Here is a tiny trained network, its code and every weight. The questions are about switching its units off for an input and a class, where a switched-off unit gives its printed mean instead of its output.

import numpy as np


def w(rows, s, z=0):
    codes = np.array(rows[::2]) - 128.0
    scale = np.full(codes.shape[1], s)
    scale[-1] = z or s
    return codes * scale


def norm(h):
    return h / np.sqrt((h * h).mean(-1, keepdims=True) + 1e-5)


def f(y):
    return np.maximum(y, 0)


def log_softmax(a):
    a = a - a.max(-1, keepdims=True)
    return a - np.log(np.exp(a).sum(-1, keepdims=True))


def net(x, mask):
    res = np.array(x, float).reshape(1, 5) / 4 @ E
    u = 0
    for l in range(3):
        y = f(norm(res) @ A[l][:, :-1].T + A[l][:, -1])
        res = res + np.where(mask[u : u + 9], y, B[l][:, -1]) @ B[l][:, :-1]
        u += 9
    return log_softmax(norm(res)[-1] @ U[:, :-1].T + U[:, -1])


A, B = {}, {}
E = w([
[253,191,153],'x0',
[100,225,83],'x1',
[115,153,157],'x2',
[106,175,188],'x3',
[88,208,228],'x4',
],0.005)
A[0] = w([
[215,162,128,226],'0.n1',
[132,72,122,154],'0.n2',
[160,219,84,28],'0.n3',
[157,77,41,145],'0.n4',
[175,155,60,127],'0.n5',
[12,166,59,1],'0.n6',
[32,126,118,226],'0.n7',
[151,132,194,167],'0.n8',
[96,149,231,125],'0.n9',
],0.011,0.0026)
B[0] = w([
[152,187,198,248],'0.n1',
[47,151,86,184],'0.n2',
[109,170,254,197],'0.n3',
[125,211,201,228],'0.n4',
[100,92,142,197],'0.n5',
[111,173,30,229],'0.n6',
[101,84,117,254],'0.n7',
[175,48,56,196],'0.n8',
[124,123,55,232],'0.n9',
],0.006,0.0052)
A[1] = w([
[86,56,117,153],'1.n1',
[206,55,250,135],'1.n2',
[180,49,158,103],'1.n3',
[230,202,97,126],'1.n4',
[101,56,151,115],'1.n5',
[52,150,119,182],'1.n6',
[163,132,192,133],'1.n7',
[124,50,168,253],'1.n8',
[122,169,148,154],'1.n9',
],0.013,0.0034)
B[1] = w([
[133,100,218,212],'1.n1',
[79,162,1,253],'1.n2',
[173,229,98,175],'1.n3',
[99,164,152,246],'1.n4',
[95,43,179,172],'1.n5',
[182,46,64,254],'1.n6',
[36,136,156,217],'1.n7',
[13,125,167,195],'1.n8',
[52,43,168,195],'1.n9',
],0.0068,0.0061)
A[2] = w([
[1,184,68,124],'2.n1',
[191,59,189,101],'2.n2',
[173,209,61,111],'2.n3',
[111,157,89,129],'2.n4',
[134,104,162,93],'2.n5',
[185,215,187,144],'2.n6',
[102,76,40,98],'2.n7',
[69,184,53,135],'2.n8',
[214,157,198,255],'2.n9',
],0.0092,0.0051)
B[2] = w([
[228,134,124,254],'2.n1',
[123,98,133,135],'2.n2',
[131,154,186,154],'2.n3',
[179,61,179,161],'2.n4',
[140,110,121,132],'2.n5',
[110,152,95,159],'2.n6',
[178,89,188,183],'2.n7',
[180,154,114,211],'2.n8',
[2,165,154,150],'2.n9',
],0.0082,0.0096)
U = w([
[30,21,149,209],'0',
[170,200,103,249],'1',
[220,80,54,10],'2',
[7,225,158,53],'3',
],0.012,0.0017)

Each question gives the input, the list of numbers given to net, and the class t.
The units are the neurons (one row each of A and B). Each row of codes is followed by its name. A weight is (code - 128) times the scale printed after its matrix; where a second scale follows, it is the last column's (A, B and U).
mask holds one flag per neuron, layer by layer. A switched-off neuron (its flag False) gives its mean, the last column of its row in B, instead of its output. The means were averaged over made-up inputs and are rounded, as every weight is.
A unit's drop is (log p(t) with every unit on - log p(t) with that unit switched off) / (log p(t) with every unit on - log p(t) with every unit switched off).
The circuit of an input: a set's keep is (log p(t) with only the set's units on - log p(t) with every unit switched off) / (log p(t) with every unit on - log p(t) with every unit switched off). Starting from the 12 units with the biggest drops (on a tie, the unit counted first), units are removed one at a time, each time the one whose removal leaves the highest keep (on an exact tie, the one counted first), for as long as the keep stays at least 0.8.
units of the circuit, in order: the units of the circuit, biggest drop first
unit that matters most: the unit with the biggest drop
k most important neurons of layer l: the k neurons of layer l with the biggest drops, biggest first
drop of u: that unit's drop, to one decimal
input [-1,-5,-2,-2,-6], class 0: unit that matters most : 0.n2
input [0,0,-7,-8,2], class 0: units of the circuit, in order : (1.n2, 0.n6, 2.n1)
input [-2,0,7,1,4], class 0: 2 most important neurons of layer 1 : (1.n2, 1.n1)
input [2,-8,7,-1,-3], class 1: 3 most important neurons of layer 1 : (1.n3, 1.n2, 1.n6)
input [0,0,8,4,5], class 0: 2 most important neurons of layer 2 : (2.n1, 2.n8)
input [3,-5,-4,5,-6], class 1: 2 most important neurons of layer 1 : (1.n2, 1.n6)
input [3,-7,-2,-5,2], class 1: 2 most important neurons of layer 1 : (1.n3, 1.n6)
input [-1,-2,-7,-6,-4], class 0: 2 most important neurons of layer 0 : (0.n2, 0.n6)
input [7,-1,5,-4,-7], class 1: 2 most important neurons of layer 1 : (1.n2, 1.n1)
input [-8,1,6,-7,3], class 2: 2 most important neurons of layer 1 : (1.n9, 1.n7)
input [6,-6,-5,2,-4], class 1: drop of 1.n2 : 0.9
input [2,1,-4,4,-2], class 3: drop of 0.n3 : 0.2
input [5,-1,-5,-5,-6], class 1: drop of 0.n6 : 0.5
input [8,1,-1,-7,7], class 3: units of the circuit, in order : (2.n9)
input [-6,4,7,-6,-3], class 2: drop of 0.n6 : 0.4
input [0,2,7,6,-3], class 2: 2 most important neurons of layer 1 : (1.n1, 1.n5)
